Below are the code and all the weights of a small trained network. Each question names an input and a class and asks about switching units off, where a switched-off unit gives its printed mean instead of its output.

import numpy as np


def w(rows, s, z=0):
    codes = np.array(rows[::2]) - 128.0
    scale = np.full(codes.shape[1], s)
    scale[-1] = z or s
    return codes * scale


def f(y):
    return np.maximum(y, 0)


def log_softmax(a):
    a = a - a.max(-1, keepdims=True)
    return a - np.log(np.exp(a).sum(-1, keepdims=True))


def net(x, mask):
    res = np.array(x, float).reshape(1, 6) / 4 @ E
    y = f(res @ A[0][:, :-1].T + A[0][:, -1])
    res = res + np.where(mask, y, B[0][:, -1]) @ B[0][:, :-1]
    return log_softmax(res[-1] @ U[:, :-1].T + U[:, -1])


A, B = {}, {}
E = w([
[61,155,118,4,180,206],'x0',
[110,130,113,139,115,145],'x1',
[150,237,47,209,202,116],'x2',
[153,126,152,120,139,124],'x3',
[96,41,64,166,241,144],'x4',
[147,127,141,127,128,141],'x5',
],0.011)
A[0] = w([
[110,156,122,67,158,161,139],'n1',
[112,153,124,74,153,162,158],'n2',
[101,98,163,104,83,109,227],'n3',
[124,121,139,160,141,137,112],'n4',
[148,248,123,137,122,121,132],'n5',
[136,43,92,148,192,148,132],'n6',
[102,173,150,90,119,125,169],'n7',
[135,107,145,187,107,101,244],'n8',
[117,143,135,161,106,85,170],'n9',
[132,137,122,58,115,147,177],'n10',
[95,150,146,155,69,152,255],'n11',
[118,117,109,111,185,133,96],'n12',
[165,113,115,206,129,116,203],'n13',
[120,76,135,179,125,116,191],'n14',
[146,196,120,137,128,133,119],'n15',
[153,171,109,165,195,146,100],'n16',
[147,112,120,151,111,102,234],'n17',
[169,151,150,141,91,107,190],'n18',
[143,152,94,173,216,143,38],'n19',
[144,140,138,84,62,109,191],'n20',
[129,138,111,115,83,93,180],'n21',
[143,86,162,148,83,104,215],'n22',
[114,14,132,121,129,142,127],'n23',
[122,126,120,93,159,178,144],'n24',
[111,193,123,135,163,162,139],'n25',
],0.019,0.0053)
B[0] = w([
[50,137,215,117,131,111,216],'n1',
[61,151,204,83,157,138,210],'n2',
[124,73,154,99,58,188,219],'n3',
[122,119,107,159,126,132,152],'n4',
[161,198,176,145,208,13,252],'n5',
[78,2,76,129,197,114,239],'n6',
[130,132,201,172,83,108,194],'n7',
[222,114,26,139,103,131,227],'n8',
[166,159,104,138,154,152,193],'n9',
[112,115,205,141,84,123,204],'n10',
[199,154,136,82,100,163,203],'n11',
[79,143,71,80,164,164,187],'n12',
[170,130,126,247,121,121,240],'n13',
[143,63,97,156,68,93,205],'n14',
[135,167,158,145,179,65,199],'n15',
[70,186,73,185,105,157,222],'n16',
[189,123,78,125,86,127,196],'n17',
[176,187,109,81,153,163,214],'n18',
[56,153,76,201,87,227,232],'n19',
[132,134,153,129,42,201,221],'n20',
[160,158,129,97,131,158,182],'n21',
[163,132,45,32,63,137,222],'n22',
[149,66,140,62,203,45,230],'n23',
[97,119,147,72,174,157,197],'n24',
[93,212,90,96,133,109,204],'n25',
],0.027,0.017)
U = w([
[178,131,82,90,65,168,183],'0',
[114,114,192,119,76,182,121],'1',
[197,9,59,119,164,61,254],'2',
[82,38,137,75,182,76,45],'3',
[222,171,95,160,169,60,89],'4',
[111,185,153,113,147,18,147],'5',
[132,90,51,216,115,164,111],'6',
[52,129,95,135,151,203,51],'7',
],0.011,0.0017)

Each question gives the input, the list of numbers given to net, and the class t.
The units are the neurons (one row each of A and B). Each row of codes is followed by its name. A weight is (code - 128) times the scale printed after its matrix; where a second scale follows, it is the last column's (A, B and U).
mask holds one flag per neuron, in row order. A switched-off neuron (its flag False) gives its mean, the last column of its row in B, instead of its output. The means were averaged over made-up inputs and are rounded, as every weight is.
A unit's drop is (log p(t) with every unit on - log p(t) with that unit switched off) / (log p(t) with every unit on - log p(t) with every unit switched off).
The circuit of an input: a set's keep is (log p(t) with only the set's units on - log p(t) with every unit switched off) / (log p(t) with every unit on - log p(t) with every unit switched off). Starting from the 12 units with the biggest drops (on a tie, the unit counted first), units are removed one at a time, each time the one whose removal leaves the highest keep (on an exact tie, the one counted first), for as long as the keep stays at least 0.8.
circuit, biggest first: the units of the circuit, biggest drop first
k most important neurons: the k neurons with the biggest drops, biggest first
drop of u: that unit's drop, to one decimal
input [1,-8,-1,8,-6,-3], class 1: circuit, biggest first	[n8]
input [8,6,-5,-2,1,8], class 3: 2 most important neurons	[n23, n19]
input [-6,2,1,7,-6,-6], class 4: 3 most important neurons	[n5, n19, n13]
input [0,-6,5,-2,0,5], class 4: 3 most important neurons	[n5, n1, n6]
input [2,1,1,4,-5,-1], class 5: 2 most important neurons	[n5, n19]
input [0,-4,7,8,5,6], class 6: 2 most important neurons	[n13, n2]
input [-3,3,0,1,5,-1], class 2: 2 most important neurons	[n6, n23]
input [1,2,-8,-1,-6,5], class 1: 2 most important neurons	[n10, n8]
input [-5,-8,1,4,-7,-7], class 4: 3 most important neurons	[n5, n19, n15]
input [7,6,0,5,6,2], class 3: 2 most important neurons	[n6, n23]
input [3,4,7,-3,1,-6], class 7: 2 most important neurons	[n19, n16]
input [0,-2,3,-6,-5,-7], class 4: drop of n1	0.1
input [-1,-2,2,1,-6,-6], class 4: drop of n5	0.1
input [-3,-2,-5,-3,1,2], class 2: circuit, biggest first	[n23]
input [1,2,8,-2,-4,5], class 5: drop of n8	0.2
